(in the rows, 128 means zero)
Facts:
z522 {η=z321, δ=347}
z920 {η=z564, δ=710}
z240 {δ=903}
z547 {η=z380, δ=286}
z455 {δ=903}
z893 {η=z741, δ=205}
z414 {η=z141, δ=700}
z271 {η=z718, δ=710}
z84 {η=z919, δ=205}
z51 {η=z34, δ=347}
z46 {η=z186, δ=138}
z607 {η=z535, δ=700}
z186 {η=z418, δ=205}
z392 {η=z748, δ=903}
z575 {η=z90, δ=710}
z188 {η=z907, δ=205}
z896 {η=z846, δ=286}
z798 {η=z475, δ=286}
z418 {η=z809, δ=286}
z747 {η=z279, δ=710}
z74 {η=z549, δ=710}
z793 {η=z644, δ=205}
z634 {η=z149, δ=347}
z59 {η=z411, δ=710}
z619 {η=z407, δ=138}
z296 {η=z972, δ=286}
z475 {η=z991, δ=205}
z419 {η=z923, δ=903}
z176 {η=z431, δ=138}
z883 {η=z599, δ=903}
z591 {η=z117, δ=903}
z595 {η=z456, δ=710}
z638 {η=z775, δ=286}
z869 {η=z60, δ=286}
z559 {η=z506, δ=903}
z647 {η=z388, δ=347}
z772 {η=z638, δ=700}
z58 {η=z208, δ=903}
z248 {η=z103, δ=138}
z409 {η=z309, δ=286}
z173 {η=z271, δ=700}
z850 {η=z993, δ=903}
z775 {η=z480, δ=700}
z999 {η=z894, δ=903}
z37 {η=z949, δ=903}
z697 {η=z300, δ=710}
z456 {η=z820, δ=205}
z335 {η=z887, δ=700}
z923 {η=z637, δ=286}
z637 {η=z747, δ=903}
z728 {η=z784, δ=700}
z511 {η=z126, δ=347}
z145 {δ=700}
z741 {η=z744, δ=286}
z745 {η=z58, δ=138}
z445 {η=z999, δ=347}
z984 {η=z721, δ=903}
z478 {η=z679, δ=903}
z809 {η=z976, δ=903}
z568 {η=z409, δ=710}
z77 {η=z248, δ=205}
z644 {η=z318, δ=138}
z458 {η=z257, δ=205}
z535 {η=z861, δ=138}
z140 {η=z607, δ=700}
z242 {η=z745, δ=286}
z887 {η=z619, δ=286}
z436 {η=z581, δ=710}
z956 {η=z335, δ=903}
z181 {η=z462, δ=286}
z361 {η=z817, δ=710}
z413 {η=z913, δ=286}
z564 {η=z62, δ=286}
z894 {η=z858, δ=710}
z831 {η=z392, δ=347}
z577 {η=z310, δ=903}
z833 {δ=710}
z321 {η=z796, δ=205}
z997 {η=z542, δ=710}
z251 {η=z299, δ=700}
z778 {η=z534, δ=710}
z343 {η=z128, δ=710}
z482 {η=z558, δ=700}
z648 {η=z445, δ=138}
z205 {δ=205}
z459 {η=z436, δ=710}
z907 {η=z181, δ=286}
z727 {η=z628, δ=286}
z300 {η=z76, δ=700}
z842 {δ=710}
z33 {η=z210, δ=347}
z137 {η=z563, δ=138}
z506 {η=z360, δ=903}
z274 {η=z647, δ=205}
z480 {η=z850, δ=903}
z941 {δ=710}
z958 {η=z827, δ=710}
z52 {η=z327, δ=138}
z563 {η=z330, δ=903}
z470 {η=z188, δ=286}
z524 {η=z414, δ=903}
z767 {η=z559, δ=903}
z493 {η=z176, δ=347}
z599 {δ=700}
z917 {η=z173, δ=205}
z380 {η=z575, δ=286}
z949 {η=z274, δ=700}
z940 {η=z140, δ=286}
z534 {η=z800, δ=205}
z678 {δ=205}
z628 {δ=700}
z330 {η=z591, δ=710}
z554 {η=z482, δ=710}
z309 {η=z343, δ=710}
z214 {η=z361, δ=138}
z310 {η=z56, δ=700}
z305 {η=z493, δ=286}
z448 {η=z577, δ=710}
z915 {η=z137, δ=286}
z279 {η=z165, δ=205}
z351 {η=z678, δ=286}
z549 {δ=286}
z28 {δ=205}
z879 {η=z37, δ=205}
z60 {δ=710}
z711 {η=z314, δ=286}
z3 {η=z764, δ=710}
z827 {η=z50, δ=347}
z786 {η=z524, δ=710}
z134 {δ=903}
z817 {η=z46, δ=205}
z972 {η=z605, δ=700}
z299 {η=z77, δ=710}
z858 {η=z52, δ=205}
z462 {η=z879, δ=138}
z687 {η=z883, δ=710}
z526 {η=z987, δ=903}
z596 {δ=710}
z165 {η=z187, δ=700}
z902 {η=z511, δ=138}
z62 {η=z915, δ=205}
z993 {η=z63, δ=700}
z206 {η=z455, δ=205}
z76 {η=z786, δ=710}
z210 {η=z869, δ=286}
z651 {η=z920, δ=710}
z987 {η=z51, δ=903}
z558 {η=z205, δ=710}
z748 {η=z526, δ=700}
z968 {δ=347}
z744 {η=z518, δ=903}
z876 {η=z568, δ=286}
z796 {δ=903}
z661 {η=z988, δ=710}
z776 {δ=286}
z327 {η=z547, δ=700}
z718 {η=z648, δ=903}
z117 {η=z984, δ=710}
z79 {η=z212, δ=347}
z102 {η=z351, δ=286}
z302 {η=z440, δ=903}
z531 {η=z596, δ=710}
z257 {η=z958, δ=903}
z412 {η=z419, δ=138}
z976 {η=z296, δ=710}
z890 {δ=903}
z407 {η=z893, δ=347}
z103 {δ=347}
z350 {η=z554, δ=710}
z658 {η=z793, δ=347}
z197 {η=z629, δ=138}
z314 {η=z225, δ=903}
z411 {δ=205}
z50 {η=z531, δ=138}
z360 {η=z522, δ=286}
z538 {δ=205}
z225 {η=z79, δ=710}
z128 {η=z412, δ=903}
z784 {η=z470, δ=286}
z63 {η=z3, δ=205}
z90 {δ=710}
z820 {η=z28, δ=138}
z861 {η=z458, δ=710}
z679 {η=z833, δ=347}
z431 {η=z214, δ=286}
z318 {η=z478, δ=903}
z919 {η=z727, δ=205}
z988 {η=z917, δ=710}
z440 {η=z74, δ=138}
z388 {η=z658, δ=347}
z56 {η=z251, δ=903}
z764 {η=z728, δ=700}
z846 {η=z772, δ=710}
z149 {η=z59, δ=138}
z518 {η=z896, δ=710}
z991 {η=z711, δ=347}
z828 {δ=138}
z34 {η=z778, δ=903}
z721 {η=z687, δ=286}
z913 {η=z302, δ=138}
z629 {η=z767, δ=710}
z201 {η=z997, δ=205}
z141 {η=z448, δ=903}
z187 {η=z240, δ=205}
z605 {η=z595, δ=286}
z542 {η=z413, δ=347}
z581 {η=z941, δ=903}
z212 {η=z84, δ=286}
z800 {η=z197, δ=347}
z208 {η=z890, δ=710}
z126 {η=z102, δ=286}

Known rows:
[136 105 149 122 132 115 115 119 120 122  70 129 116 146 160 131 130 133
 172 136  96 111 140 104 154 128 120 122 103]: z869
[174 116 176 121  98 119 154 113  61 108 126 137 108 143 141 117 107 123
 143  73 149 102 153  74  98 100 121 111 146]: z972
[153 138 155 158 132 138 189 139 132 141  86 136 116 161 140 131 163 172
  96  73 108 151 159 154 164 145 117 114 106]: z412
[151 108 166 129 104  93  60  95 147  64 112  91 129 114  92 105 122 173
  87 126 105 171  90  84 193 125  94 125  94]: z999
[163 115 180 126 134 117 148 135 103 164  87 195 128 133 151  86  99 110
 111 102  83 103  77  84 165 160 107 142 124]: z251
[116 157 144 144 133 158 148 110  86 116  96 140 122 148 136 140 165 134
 137 137 115 143 135 164 166 146 120 101 105]: z687
[158 100 149 141  93  88  67 140 153  56 112  97 137  95 102 122  89 171
  70  77 103 140 102  95 198 125  50 123 118]: z858
[121 140 152 135 123 126 174 122 143 150  63 124 103 178 167 150 161 164
 158 116  81 125 161 130 175 123 107 106  88]: z923
[136 111 158 114 117 100  89 108 130  94  69 114 114 130 143 123 127 150
 151 140  94 128 123  88 188 119 111 110  94]: z380
[145  65 144 139 184 120  97 145 135 121 124 124 141 171 113 173 128 137
 163 135 129 138 134 113  96 162 115 229 156]: z796
[138 112 149 124 123 116 120 116 117 122  67 128 114 143 162 123 130 134
 167 135  92 108 138 104 157 126 120 109  97]: z242
[143 113 175 112  96 106 130  97  75 108  95 137 111 142 165 137 125 112
 174 118 131  99 167  80 119  97 126 103 111]: z605
[168 102 168 141  68 105 148 130  68  95 145 140 131 119 145 144  88 105
 119  44 158  86 175  92  75  97  77 112 145]: z186
[124 136 152 134 121 124 164 122 138 146  64 127 104 172 166 145 157 159
 159 119  83 122 157 125 173 124 109 107  88]: z915
[160  95 132 157 117 119 130 162 129 117 107 129 137 123 139 132  95 136
 112  69 104 103 135 128 126 140  70 134 130]: z206
[167 119 148 137 128 132 145 134 110 126  93 130 112 144 140 101 116 151
 131  90 101 113 120 102 146 133 113 115 128]: z140
[231  96 115 211 115 133 141 144 159  98 131 136 127  97 162  94  89 136
 118  10  95 104 120 159 118 129  72 188  92]: z388

Rows:
No name comes twice in this set of rows, the named rows included.
[154 104 131 162 116 121 148 164 138 125 104 127 135 135 140 139 106 147
 109  63 100 109 141 136 133 140  67 132 126] -> z187
[163 114 148 125 132 129 145 141 109 129  85 121 117 142 138 102 110 149
 126  95 101 113 118 108 135 135 118  95 132] -> z335
[219 125 110 159 140 145 136 104 132  98 110 131 101 119 187  79 118 134
 193  70  95 109 105 138 150 119 121 178  99] -> z949
[152 105 148 147 127 125 127 118 121 128 107 125 130 143 133 115 127 138
 131 116 107 130 125 119 117 141 115 133 105] -> z581
[114 163 145 146 132 160 158 112  89 122  96 140 120 155 138 144 171 141
 135 134 113 146 139 169 169 146 117 100 103] -> z309
[152 109 164 132 104  98  71  97 142  73 110  96 130 118  98 106 122 168
  91 124 105 164  96  89 182 127  97 123  95] -> z718
[158 106 157 123 141 124 143 147 107 125  74 123 135 124 133 110 122 144
  86  98 117 135 132 138 122 153 136  71 120] -> z619
[124 137 148 131 136 143  97 106  82  83 103 133 129 127 121 135 146 129
 136 153 125 148 114 142 172 147 121 116 115] -> z575
[158  94 135 107 146 123 129 131 120 131  77  87 146 123 152 103 106 130
 122 122  99 123 101 154  67 144 134  54 103] -> z850
[145 112 188 105  83 100 135  90  57  99 108 140 109 142 165 144 123 102
 179 110 151  95 182  69 100  84 128 101 119] -> z418
[146 108 185 139 124 109 135 117 110 175  95 202 147 130 147  89 111  94
  99 124  81 116  76  97 144 170 105 149  94] -> z56
[160  74 149 120 196 125 115 164 129 115 115 126 125 175 122 172 115 148
 171 110 127 127 126 100 119 152 114 225 185] -> z628

Now the same nodes, written a new way:
Known rows:
[102 103 103 163 113 136 114  50  98 133  75 118 193 182 113 108 153 148
 109 131 153 123 115 155 204  96 165  80  86 111 150 126]: z786
[157 111  86 113 123 126 146 109 123  89 137 166 136 147  91 148 105 140
 118 118 133  77 143 114  99 136 101 157 119 117 156 138]: z409
[150 111 133 152 105 135 151  93 127  94 109 138  98 153  59 101 111 144
 125 192 131  48 116 108 150  97  62 146  72 113 199 151]: z330
[120 114 142 164 116 141 122  97 123 135  80 141 140 146 107  95 142 155
 124 138 129  98 125 135 175 108 138 122 112 125 163 120]: z697
[133 141 144 131 152  62 123 131 136 118 184 112 145  97 137 131 121 183
 229 102 111 126 174 200 136 137 106 130 171 134  77 134]: z559
[132 143 147 133 156  56 122 131 138 119 186 113 148  91 136 127 123 189
 238  96 108 123 177 206 139 138 104 130 174 138  75 135]: z767
[189 120 112 126 149 139  86  91 124 144 126 189 157 120 165 157 143 128
 117 109  87 112 163  95 101 152 160 161 153  73 169  99]: z547
[151 163 153 124 171  60 135 115 116 112 162  99 154  54 150 100 151 191
 248  75 111 125 178 183 137 135 100 115 155 182  94 168]: z534
[136 122 118 122 121 109 138 147 134 116 161 125 107 145 119 159 106 105
 144 147 130 135 128 133 109 122 104 135 128  99  98 133]: z883
[100 149 166 107 145 143 139 117 177  74 116 150 100 145 137 207 133 159
 121 180 159 154 127 148  66  66 182 159 172 163  56  98]: z37
[142 115  95 121 127 127 133 117 123 112 122 170 154 138 115 145 120 145
 119  92 129 101 149 124 110 142 139 148 142 126 141 123]: z242
[166 192 112  97 136 172 164 161 104 161 128 100 118 138 134  95  94 113
 137  65 119 134 135  93 154 135 103 111 124 111 100 144]: z893
[171 146 118  95 136 132 137 109 108 114 130 115 117 124 147 123 127 113
 146 129 136 141 135 120 118 120 116 121 112 140 111 151]: z458
[149  32  76  87  71 123  99 163 100 128  90 210  98 144 142  58  99 104
 101  90 156 130 151 173 113 203 164 173 160 200 130  94]: z418
[147 119 157 164 126 147 103  90 128 150  82 155 132 132 130  97 149 150
 127 151 106  98 135 118 167 115 142 137 123 103 180 108]: z988
[141 185 107 110 125 167 159 187 125 177 153 106 118 172 116 117  60 121
 136  69 111 130 137 115 163 141 102 123 149  65  77 113]: z744
[112 111 151 176 113 133 128 117 127 140  79 146 131 132 103  99 149 143
 126 138 124  98 122 123 165 111 132 126 117 125 170 122]: z558

Rows:
No name comes twice in this set of rows, the named rows included.
[102 161 132 118 144 175 161 136 162  98  83 182 144 143 109 176 125 180
  93  87 143 108 140 109  83  99 183 163 180 160 103  97] -> z470
[134 219 141  97 148 197 178 172 134 149  98 112 113 135 136 121 105 137
 119  67 131 145 129  87 130 106 142 122 155 144  73 125] -> z63
[148  42  79  91  78 124 104 157 103 125  94 204 104 143 139  69 102 107
 105  90 153 126 151 167 112 195 161 170 158 191 132  97] -> z296
[137 139 136 124 146  79 123 130 135 120 175 118 136 113 137 135 115 164
 205 114 116 130 163 186 131 132 111 133 161 126  80 128] -> z526
[143 108  93 118 122 127 130 121 121 112 119 174 150 140 117 136 120 141
 118  91 132 103 149 128 109 146 141 151 145 131 140 120] -> z305
[147 147 133 119 144 107 142 131 113 121 132 113 127  95 146 125 145 120
 168 104 128 146 141 126 118 125 118 115 130 153 106 158] -> z321
[174 117 109 126 143 136  99 100 123 136 124 183 155 123 152 155 138 131
 116 104  98 110 158 101 103 149 154 157 150  85 161 106] -> z380
[161 111  84 112 121 124 151 109 123  83 141 166 133 147  83 151 101 136
 117 125 133  71 141 110  96 132  91 159 112 115 161 143] -> z721
[128 130 134 111 132 122 128 125 146 103 143 135 110 146 138 171 117 130
 140 158 141 146 134 151 100 104 144 142 149 125  79 114] -> z478
[142 140  91 100 134 129 133  82  91 120 120  95 164 150 154 135 142 106
 131 109 156 169 124 136 141 109 149  83  98 134  93 153] -> z77
[124 176 137 159 113 193 160 161 122 191  80 125 133 163  85  58  93 156
 116  67 105  80 128  95 214 126 109 117 128  86 155 111] -> z518
[147 136  86 117 126 146 145 134 118 132 124 161 155 149 107 130 101 145
 116  66 122  94 148 113 128 150 127 143 143 107 138 120] -> z887
[139 134 126 115 137 102 124 132 134 123 164 122 125 134 136 142 109 142
 173 126 123 136 150 165 127 128 120 133 151 115  83 123] -> z392
[135 113 142 159 110 137 138 100 128 115  93 144 115 145  84  98 126 148
 126 166 127  71 122 119 160 104  97 138  96 120 182 134] -> z687

